Here is a tiny trained network, its code and every weight. The questions are about switching its units off for an input and a target symbol, where a switched-off unit gives its printed mean instead of its output.

import numpy as np


def w(rows, s, z=0):
    codes = np.array(rows[::2]) - 128.0
    scale = np.full(codes.shape[1], s)
    scale[-1] = z or s
    return codes * scale


def f(y):
    return np.maximum(y, 0)


def softmax(a):
    e = np.exp(a - a.max(-1, keepdims=True))
    return e / e.sum(-1, keepdims=True)


def log_softmax(a):
    a = a - a.max(-1, keepdims=True)
    return a - np.log(np.exp(a).sum(-1, keepdims=True))


def net(x, mask):
    ids = ['ΔΘΠΨΩαγεζημξστ'.index(c) for c in x.split()]
    T = len(ids)
    res = E[ids] + P[:T]
    u = 0
    for l in range(2):
        r = res
        for j in range(2):
            rows = slice(2 * j, 2 * j + 2)
            q, k, v = (r @ M[l][rows].T for M in (Q, K, V))
            z = softmax(np.where(np.tri(T) > 0, q @ k.T / 2**0.5, -1e9)) @ v
            o = O[l][rows]
            res = res + np.where(mask[u + j], z, o[:, -1]) @ o[:, :-1]
        u += 2
        y = f(res @ A[l][:, :-1].T + A[l][:, -1])
        res = res + np.where(mask[u : u + 4], y, B[l][:, -1]) @ B[l][:, :-1]
        u += 4
    return log_softmax(res[-1] @ U[:, :-1].T + U[:, -1])


Q, K, V, O, A, B = {}, {}, {}, {}, {}, {}
E = w([
[93,132,110,173,120,138,104,35,179,33,215],'Δ',
[140,143,236,184,120,157,202,32,139,148,203],'Θ',
[95,66,187,126,40,138,192,165,159,125,139],'Π',
[32,57,119,147,28,152,117,108,92,177,103],'Ψ',
[193,86,113,68,98,114,220,115,100,100,154],'Ω',
[200,86,109,158,161,36,147,39,114,110,171],'α',
[139,36,222,36,193,112,154,159,180,186,221],'γ',
[76,179,106,179,93,132,88,103,62,69,170],'ε',
[93,181,130,187,170,130,204,195,87,151,95],'ζ',
[123,134,89,26,108,88,96,60,162,162,188],'η',
[158,119,121,149,95,42,105,192,96,254,70],'μ',
[122,56,149,140,106,87,71,89,23,146,163],'ξ',
[109,177,163,154,200,149,49,189,58,211,220],'σ',
[73,130,164,185,39,101,76,139,253,146,129],'τ',
],0.018)
P = w([
[144,58,30,107,134,145,177,129,106,95,119],'0',
[6,160,74,134,180,163,241,81,146,143,123],'1',
[167,135,149,167,117,144,126,178,96,149,39],'2',
[167,68,63,139,73,103,147,139,95,92,161],'3',
[5,161,119,122,168,108,211,80,152,132,156],'4',
[186,142,193,157,97,97,102,169,95,118,72],'5',
[188,86,97,132,58,61,120,144,95,83,205],'6',
[21,155,155,108,145,53,181,68,162,116,161],'7',
[200,143,194,139,103,101,94,149,91,122,84],'8',
],0.014)
Q[0] = w([
[62,160,151,79,250,139,224,92,135,49,13],'L0H0',
[161,163,108,174,121,151,19,194,177,164,43],'L0H0',
[169,189,126,91,74,254,93,185,136,110,104],'L0H1',
[170,80,165,107,193,190,154,118,159,111,157],'L0H1',
],0.0064)
K[0] = w([
[95,168,141,124,181,105,190,175,49,70,69],'L0H0',
[96,83,57,115,164,230,122,60,181,178,69],'L0H0',
[104,131,93,136,165,254,179,157,119,123,80],'L0H1',
[153,139,193,100,163,160,122,99,157,142,86],'L0H1',
],0.0078)
V[0] = w([
[167,130,124,115,157,102,253,148,141,79,33],'L0H0',
[95,113,105,187,168,143,120,140,147,205,212],'L0H0',
[125,194,101,49,110,195,48,31,151,110,78],'L0H1',
[58,160,66,100,99,85,125,77,152,122,165],'L0H1',
],0.0044)
O[0] = w([
[161,148,96,114,116,151,133,1,111,174,103,135],'L0H0',
[176,158,122,46,221,144,120,45,166,172,122,168],'L0H0',
[251,154,67,45,113,216,111,96,89,123,163,4],'L0H1',
[18,224,126,43,212,42,164,175,175,166,134,229],'L0H1',
],0.0078,0.0037)
A[0] = w([
[99,138,206,107,126,177,137,143,141,161,75,86],'L0N0',
[254,65,89,129,135,125,211,100,193,73,229,10],'L0N1',
[117,138,80,180,157,121,137,127,217,94,146,129],'L0N2',
[159,98,54,125,155,78,32,177,74,94,46,1],'L0N3',
],0.0078,0.0028)
B[0] = w([
[148,128,107,102,227,99,85,17,103,36,52,191],'L0N0',
[65,165,118,128,114,200,29,124,133,129,38,253],'L0N1',
[102,18,162,117,163,101,143,155,119,179,161,234],'L0N2',
[186,105,95,166,129,194,80,8,190,218,131,165],'L0N3',
],0.012,0.0053)
Q[1] = w([
[254,111,75,223,114,189,118,219,112,37,115],'L1H0',
[133,154,105,88,140,121,195,86,133,130,186],'L1H0',
[194,130,128,125,66,210,77,148,183,114,117],'L1H1',
[120,100,119,133,134,73,118,60,180,106,100],'L1H1',
],0.0087)
K[1] = w([
[123,86,23,136,168,247,255,156,122,111,77],'L1H0',
[164,147,112,148,133,85,114,104,154,167,164],'L1H0',
[118,76,70,107,129,212,160,45,225,154,104],'L1H1',
[166,102,151,101,70,59,83,93,173,116,76],'L1H1',
],0.0075)
V[1] = w([
[153,137,109,65,82,63,74,134,85,254,102],'L1H0',
[115,101,159,121,155,149,106,70,19,85,188],'L1H0',
[81,108,116,98,71,117,175,32,167,111,121],'L1H1',
[92,38,165,89,143,223,155,89,176,152,135],'L1H1',
],0.0079)
O[1] = w([
[140,120,129,84,62,72,96,120,112,199,89,142],'L1H0',
[118,76,112,153,94,197,124,81,7,171,84,189],'L1H0',
[144,94,106,177,110,94,177,138,174,118,103,254],'L1H1',
[96,95,192,129,46,110,100,119,159,125,133,232],'L1H1',
],0.012,0.0053)
A[1] = w([
[130,254,187,207,149,171,134,160,141,199,26,46],'L1N0',
[50,174,80,123,163,104,204,91,148,87,177,65],'L1N1',
[44,67,43,96,117,112,146,214,113,134,129,3],'L1N2',
[65,75,12,63,21,107,153,162,76,22,160,72],'L1N3',
],0.0075,0.0051)
B[1] = w([
[97,107,163,43,38,143,151,107,142,67,147,195],'L1N0',
[110,152,81,153,136,169,124,162,220,69,112,245],'L1N1',
[193,249,211,142,173,100,144,73,99,171,117,226],'L1N2',
[192,92,118,87,158,199,132,119,103,99,155,255],'L1N3',
],0.014,0.0072)
U = w([
[81,2,86,92,111,68,151,139,108,85,228,156],'Δ',
[155,133,185,146,112,92,216,93,60,140,153,56],'Θ',
[164,181,168,202,188,129,154,212,89,101,35,207],'Π',
[57,110,5,130,142,110,70,154,108,99,54,146],'Ψ',
[160,78,152,117,96,161,204,229,142,126,146,217],'Ω',
[191,160,100,160,118,144,58,107,162,58,62,50],'α',
[148,89,182,130,182,158,66,128,145,99,123,2],'γ',
[92,165,133,155,34,139,124,163,127,115,166,166],'ε',
[150,84,37,83,112,97,173,108,101,41,197,156],'ζ',
[139,155,161,108,80,54,169,168,126,134,163,122],'η',
[152,148,104,77,124,121,123,76,165,125,154,112],'μ',
[144,114,116,181,126,114,155,120,145,191,134,167],'ξ',
[63,147,143,101,143,149,110,168,87,167,133,141],'σ',
[116,161,158,124,123,141,46,216,195,104,79,89],'τ',
],0.0093,0.0085)

Each question gives the input, a string of symbols that net reads in full, and the target symbol t.
The units are the heads (2 rows each of Q, K, V and O) and the neurons (one row each of A and B). Each row of codes is followed by its name. A weight is (code - 128) times the scale printed after its matrix; where a second scale follows, it is the last column's (O, A, B and U).
mask holds one flag per unit, layer by layer, with each layer's heads first. A switched-off unit (its flag False) gives its mean, the last column of its rows in O or B, instead of its output. The means were averaged over made-up inputs and are rounded, as every weight is.
A unit's drop is (log p(t) with every unit on - log p(t) with that unit switched off) / (log p(t) with every unit on - log p(t) with every unit switched off).
The circuit of an input: a set's keep is (log p(t) with only the set's units on - log p(t) with every unit switched off) / (log p(t) with every unit on - log p(t) with every unit switched off). Starting from all 12 units, units are removed one at a time, each time the one whose removal leaves the highest keep (on an exact tie, the one counted first), for as long as the keep stays at least 0.8.
units of the circuit, in order: the units of the circuit, biggest drop first
most important unit: the unit with the biggest drop
top k neurons: the k neurons with the biggest drops, biggest first
k most important neurons of layer l: the k neurons of layer l with the biggest drops, biggest first
which heads matter: for each layer, one digit per head in row order, 1 if its drop is at least 0.15 and else 0, layers parted by /
input Θ Ψ η η γ, target μ: top 2 neurons -> (L0N0 L0N2)
input Θ α τ ε Π μ η ε, target η: units of the circuit, in order -> (L1H0 L0N1)
input ζ Ω τ ε Ψ, target τ: units of the circuit, in order -> (L1H0)
input Ψ Π Ψ ζ μ ε, target ε: units of the circuit, in order -> (L0N0 L1N0)
input μ ε Θ τ Π, target τ: units of the circuit, in order -> (L1H0 L1N1)
input σ α Ω σ σ μ, target μ: 2 most important neurons of layer 0 -> (L0N3 L0N2)
input τ σ ζ Π Θ ε ζ σ Ψ, target Ψ: top 2 neurons -> (L1N2 L0N0)
input ξ γ Ψ ε, target ζ: top 3 neurons -> (L1N3 L0N1 L0N2)
input ε Δ Π α ζ Π Π α, target ξ: units of the circuit, in order -> (L0N0 L1N0 L1N3)
input Θ Ω Θ ε Δ α Δ, target γ: top 4 neurons -> (L0N1 L0N2 L1N3 L1N2)
input ζ Ψ ξ μ μ, target Θ: which heads matter -> 00 / 11
input γ α Θ, target Θ: units of the circuit, in order -> (L1N1 L0N1)
input ζ σ η, target η: 2 most important neurons of layer 0 -> (L0N1 L0N0)
input ε μ Ω μ, target ξ: units of the circuit, in order -> (L0N3)
input Π Π Δ γ Ψ ζ Ω Ω, target Ψ: which heads matter -> 00 / 01
input Ω Π ζ, target ζ: units of the circuit, in order -> (L1N0 L0N0)
input Δ Θ Δ η, target μ: which heads matter -> 01 / 10
input γ Θ ε μ Δ μ ε ξ, target Θ: units of the circuit, in order -> (L1H0 L1N2 L1N1 L0H0)
input ζ η Δ Δ ξ ε Θ Δ, target Π: top 3 neurons -> (L0N2 L1N2 L1N1)
input Ψ μ α ζ η ζ Δ Θ, target Ψ: most important unit -> L1N1
input α ε σ ε ζ, target σ: which heads matter -> 00 / 11
input ζ τ τ σ ε, target τ: units of the circuit, in order -> (L1N1 L1H0)
input ζ τ ε μ Π ε γ, target τ: which heads matter -> 00 / 00
input μ Π ε μ Θ Θ ζ α, target Ψ: which heads matter -> 00 / 01
input α ε ζ ε ζ σ Ω, target α: which heads matter -> 00 / 00
